[[-3.05  1.18  5.27 -4.08  1.81  1.19  6.37  4.03]
 [ 5.56  5.89 -2.56  4.47 -4.78  2.61 -4.39  2.06]
 [-0.90 -4.13  2.93  5.79  6.10 -6.30 -0.13  3.38]]
=>
[[ 1.18  5.27 -4.08  1.81  1.19  6.37  4.03 -3.05]
 [ 5.89 -2.56  4.47 -4.78  2.61 -4.39  2.06  5.56]
 [-4.13  2.93  5.79  6.10 -6.30 -0.13  3.38 -0.90]]

[[-5.52  5.74 -5.28]
 [-3.28  3.42 -3.14]
 [-5.60  5.83 -5.36]
 [-5.57  5.79 -5.32]
 [ 5.93 -6.17  5.67]
 [-3.96  4.12 -3.78]
 [ 3.59 -3.73  3.43]
 [-4.66  4.85 -4.45]]
=>
[[ 5.74 -5.28 -5.52]
 [ 3.42 -3.14 -3.28]
 [ 5.83 -5.36 -5.60]
 [ 5.79 -5.32 -5.57]
 [-6.17  5.67  5.93]
 [ 4.12 -3.78 -3.96]
 [-3.73  3.43  3.59]
 [ 4.85 -4.45 -4.66]]

[[-5.24 -5.98 -2.53 -5.88  6.08]
 [ 7.36  6.92  0.40  6.42 -8.07]]
=>
[[-5.98 -2.53 -5.88  6.08 -5.24]
 [ 6.92  0.40  6.42 -8.07  7.36]]

[[-4.44  1.74 -3.20 -0.37 -4.35  2.33  2.98  6.36 -0.45  1.26  0.07 -8.24
  -5.83]
 [-2.94  1.58 -5.81 -0.38 -1.67  3.28  3.03  5.61  0.54  0.38 -0.55 -7.46
  -6.75]
 [ 4.63  2.97 -0.91  2.01 -0.31  4.55  2.63 -1.20 -1.24 -5.47 -1.62 -5.02
  -2.87]
 [-0.64 -0.70 -0.45  0.47  0.56  2.09  1.40 -0.78 -0.50  2.61 -1.54 -6.21
   0.63]]
=>
[[ 1.74 -3.20 -0.37 -4.35  2.33  2.98  6.36 -0.45  1.26  0.07 -8.24 -5.83
  -4.44]
 [ 1.58 -5.81 -0.38 -1.67  3.28  3.03  5.61  0.54  0.38 -0.55 -7.46 -6.75
  -2.94]
 [ 2.97 -0.91  2.01 -0.31  4.55  2.63 -1.20 -1.24 -5.47 -1.62 -5.02 -2.87
   4.63]
 [-0.70 -0.45  0.47  0.56  2.09  1.40 -0.78 -0.50  2.61 -1.54 -6.21  0.63
  -0.64]]

[[-1.97 -1.85 -3.17  1.24 -3.97  3.67 -0.98  3.76]
 [ 0.91  0.86  1.47 -0.57  1.84 -1.70  0.45 -1.74]
 [-2.14 -2.00 -3.43  1.34 -4.30  3.97 -1.06  4.06]
 [ 2.97  2.78  4.77 -1.86  5.97 -5.52  1.47 -5.64]
 [ 0.35  0.32  0.56 -0.22  0.69 -0.64  0.18 -0.66]
 [ 1.30  1.22  2.09 -0.82  2.62 -2.42  0.64 -2.48]]
=>
[[-1.85 -3.17  1.24 -3.97  3.67 -0.98  3.76 -1.97]
 [ 0.86  1.47 -0.57  1.84 -1.70  0.45 -1.74  0.91]
 [-2.00 -3.43  1.34 -4.30  3.97 -1.06  4.06 -2.14]
 [ 2.78  4.77 -1.86  5.97 -5.52  1.47 -5.64  2.97]
 [ 0.32  0.56 -0.22  0.69 -0.64  0.18 -0.66  0.35]
 [ 1.22  2.09 -0.82  2.62 -2.42  0.64 -2.48  1.30]]

[[-1.94  5.73 -3.42  7.03]
 [ 1.43 -4.18  2.85 -6.26]]
=>
[[ 5.73 -3.42  7.03 -1.94]
 [-4.18  2.85 -6.26  1.43]]

[[ 5.19  5.38  3.49 -2.06  0.90  0.27]
 [ 0.98  0.19  1.76  1.00  0.98  0.04]
 [ 7.90  6.87  2.03 -2.10  0.13  0.02]
 [ 6.15  6.94  5.30 -3.89  0.39 -0.46]
 [ 0.69 -0.84 -4.41  0.05 -3.34 -1.91]
 [-6.39 -8.11 -5.80  2.64 -2.15 -1.45]
 [ 3.75  3.79  3.12 -0.14  1.30  2.21]]
=>
[[ 5.38  3.49 -2.06  0.90  0.27  5.19]
 [ 0.19  1.76  1.00  0.98  0.04  0.98]
 [ 6.87  2.03 -2.10  0.13  0.02  7.90]
 [ 6.94  5.30 -3.89  0.39 -0.46  6.15]
 [-0.84 -4.41  0.05 -3.34 -1.91  0.69]
 [-8.11 -5.80  2.64 -2.15 -1.45 -6.39]
 [ 3.79  3.12 -0.14  1.30  2.21  3.75]]

[[-2.40  2.78 -1.87  4.82 -6.47  0.70 -0.85 -1.12 -2.32 -3.47 -6.17 -1.20
   1.23  3.44 -3.89]
 [ 4.56 -1.39 -0.27 -2.68  2.94 -0.25  3.07 -0.18  1.33  2.16  2.22  1.83
  -3.70 -2.29  2.03]
 [ 5.31 -2.05 -3.05 -1.95  5.37 -0.26 -1.04  1.86  1.03  2.60 -0.49  2.14
   0.10 -2.38  3.22]
 [ 0.24  3.41 -0.44  0.57 -0.58  1.52 -1.56 -1.08 -0.45  0.75  0.83 -1.22
   0.29  1.05  2.36]
 [ 0.10 -0.54  3.65 -2.74  1.37  1.99  3.37  2.04 -1.01  2.09  1.63 -1.91
  -3.69 -0.79 -0.07]]
=>
[[ 2.78 -1.87  4.82 -6.47  0.70 -0.85 -1.12 -2.32 -3.47 -6.17 -1.20  1.23
   3.44 -3.89 -2.40]
 [-1.39 -0.27 -2.68  2.94 -0.25  3.07 -0.18  1.33  2.16  2.22  1.83 -3.70
  -2.29  2.03  4.56]
 [-2.05 -3.05 -1.95  5.37 -0.26 -1.04  1.86  1.03  2.60 -0.49  2.14  0.10
  -2.38  3.22  5.31]
 [ 3.41 -0.44  0.57 -0.58  1.52 -1.56 -1.08 -0.45  0.75  0.83 -1.22  0.29
   1.05  2.36  0.24]
 [-0.54  3.65 -2.74  1.37  1.99  3.37  2.04 -1.01  2.09  1.63 -1.91 -3.69
  -0.79 -0.07  0.10]]
